| +2.97 | +0.11 | +2.96 | -0.46 | +0.30 | +2.04 | -2.15 | +0.23 | -0.93 | -1.01 | -8.44 | -1.51 | -1.12 | -4.35 | -5.01 | -0.07 | +0.50 | -0.41 | -1.49 | +0.21 | +6.79 | +1.93 | +4.20 | +4.36 | +3.05 | +0.75 |  (89)
| +0.57 | -0.73 | +0.25 | -2.80 | -0.44 | +0.25 | -7.28 | -0.79 | -0.51 | -0.38 | -2.12 | +0.35 | +1.00 | +0.54 | +4.32 | +3.08 | +4.21 | +0.88 | +1.21 | +0.29 | +4.31 | -0.28 | +2.78 | +0.99 | +0.71 | -1.25 |  (85)
| +2.61 | +0.19 | +3.50 | +0.55 | +0.45 | +2.25 | -0.97 | +0.71 | +0.05 | -0.68 | -6.33 | -1.23 | -0.91 | -2.82 | -4.89 | +0.17 | -0.03 | -1.63 | -4.36 | -1.86 | +3.72 | +1.00 | +3.48 | +4.35 | +2.36 | +0.20 |  (89)
| +1.96 | +0.01 | +3.06 | +0.44 | +0.52 | +2.71 | +1.76 | +1.99 | +1.90 | +0.04 | -2.43 | -0.18 | +0.09 | -0.85 | +0.24 | +1.59 | +1.51 | -0.82 | -3.90 | -2.12 | -0.01 | -6.08 | -0.19 | -3.43 | -0.12 | -1.30 |  (85)
| +2.92 | +0.10 | +2.87 | -0.24 | +0.29 | +1.49 | -1.50 | +0.48 | -0.51 | -1.01 | -8.89 | -1.59 | -1.11 | -3.42 | -4.48 | +0.07 | +0.05 | -0.95 | -2.05 | -0.02 | +6.97 | +1.86 | +4.02 | +4.41 | +2.48 | +0.85 |  (89)
| -0.01 | -0.90 | -0.74 | -3.45 | -0.37 | +0.45 | -2.62 | +0.81 | +1.39 | +0.21 | -0.54 | +0.37 | +1.06 | +1.02 | +4.25 | +2.63 | +2.94 | +0.38 | -0.57 | -0.42 | +3.50 | -1.09 | +1.05 | -1.20 | +0.04 | -1.69 |  (85)
| +0.15 | -0.79 | -0.69 | -3.25 | -0.50 | -0.06 | -4.65 | +0.31 | +0.77 | +0.16 | -0.39 | +0.36 | +0.91 | +0.87 | +4.37 | +3.18 | +3.28 | +0.73 | -0.18 | -0.03 | +3.44 | -0.46 | +1.26 | -0.23 | -0.01 | -1.53 |  (85)
| +2.53 | +0.23 | +3.52 | +1.22 | +0.49 | +2.00 | -0.59 | +0.71 | +0.26 | -0.49 | -6.06 | -1.11 | -0.92 | -2.67 | -2.96 | +0.25 | -0.08 | -1.70 | -4.93 | -2.06 | +2.10 | +0.46 | +3.13 | +4.22 | +2.53 | +0.42 |  (85)

| +1.07 | +1.83 | +0.97 | +1.32 | +1.01 | +1.60 | +1.79 | -0.30 | -6.31 | -0.37 | +0.13 | +0.13 | -0.05 | -3.48 | -0.31 | -3.00 | -2.66 |  (87)
| -1.11 | -0.10 | -0.25 | -3.42 | +2.41 | -0.48 | -1.26 | +1.08 | +8.35 | -0.94 | +1.48 | +0.10 | -1.39 | +2.83 | +2.89 | +7.98 | +4.92 |  (84)
| -0.49 | +1.89 | +0.04 | -1.98 | +2.51 | +0.02 | -1.07 | +4.43 | +3.53 | +0.15 | +0.31 | +0.10 | -1.25 | +2.23 | -1.27 | +0.88 | +1.29 |  (84)
| -0.23 | +2.20 | -0.13 | -4.47 | +3.06 | +0.81 | -2.26 | +2.11 | +7.79 | -1.33 | +1.61 | -0.59 | -1.82 | -1.35 | +2.72 | +4.86 | +3.98 |  (87)
| +0.89 | +1.82 | +0.91 | +1.56 | +2.15 | +1.39 | +3.18 | +0.54 | -6.85 | +1.11 | +1.47 | +0.41 | +0.57 | -1.94 | -1.54 | -3.26 | -4.21 |  (84)
| -1.71 | +1.98 | +1.37 | -1.86 | +1.34 | +2.25 | +0.90 | -1.83 | -0.93 | -3.40 | +3.09 | +0.63 | +0.31 | -2.62 | +1.61 | +3.80 | -0.62 |  (84)
| -3.10 | -0.10 | -2.23 | -0.19 | -0.24 | -1.67 | -0.66 | +3.58 | +4.52 | +1.11 | -3.32 | -0.67 | +0.72 | +3.82 | -2.15 | -0.60 | +1.09 |  (84)
| +1.49 | +3.46 | +2.25 | +4.14 | +0.67 | +1.49 | +2.06 | +4.93 | -9.08 | +2.98 | +1.59 | +0.39 | -0.58 | +1.05 | -5.89 | -8.56 | +2.02 |  (84)
| +0.45 | +2.79 | +0.51 | -0.78 | +3.48 | -0.37 | -0.45 | +4.27 | +0.95 | +1.85 | +0.82 | +0.14 | -1.83 | +1.74 | -2.08 | +0.50 | +0.54 |  (84)
| -2.79 | +1.32 | +0.06 | +0.70 | -0.13 | +0.44 | +1.79 | -0.52 | -1.51 | -1.08 | -0.64 | -0.12 | +0.41 | -0.44 | +0.69 | +0.58 | -1.49 |  (84)
| -0.17 | +1.88 | +0.68 | -0.27 | +0.90 | +1.40 | +1.27 | -2.07 | -1.66 | -1.41 | -0.90 | +0.17 | -1.64 | -3.26 | +3.81 | +2.84 | -1.51 |  (87)
| -0.01 | +3.01 | +1.67 | -1.70 | +2.10 | +0.98 | -1.16 | +1.30 | +1.86 | -1.18 | +0.69 | +0.00 | -2.66 | -1.80 | +3.85 | +3.78 | +2.12 |  (87)
| -0.31 | +0.35 | -0.02 | -3.55 | +0.79 | +1.17 | -1.78 | -0.18 | +2.94 | -2.75 | +1.43 | +0.13 | +1.36 | -1.60 | -0.22 | +2.46 | +0.03 |  (87)
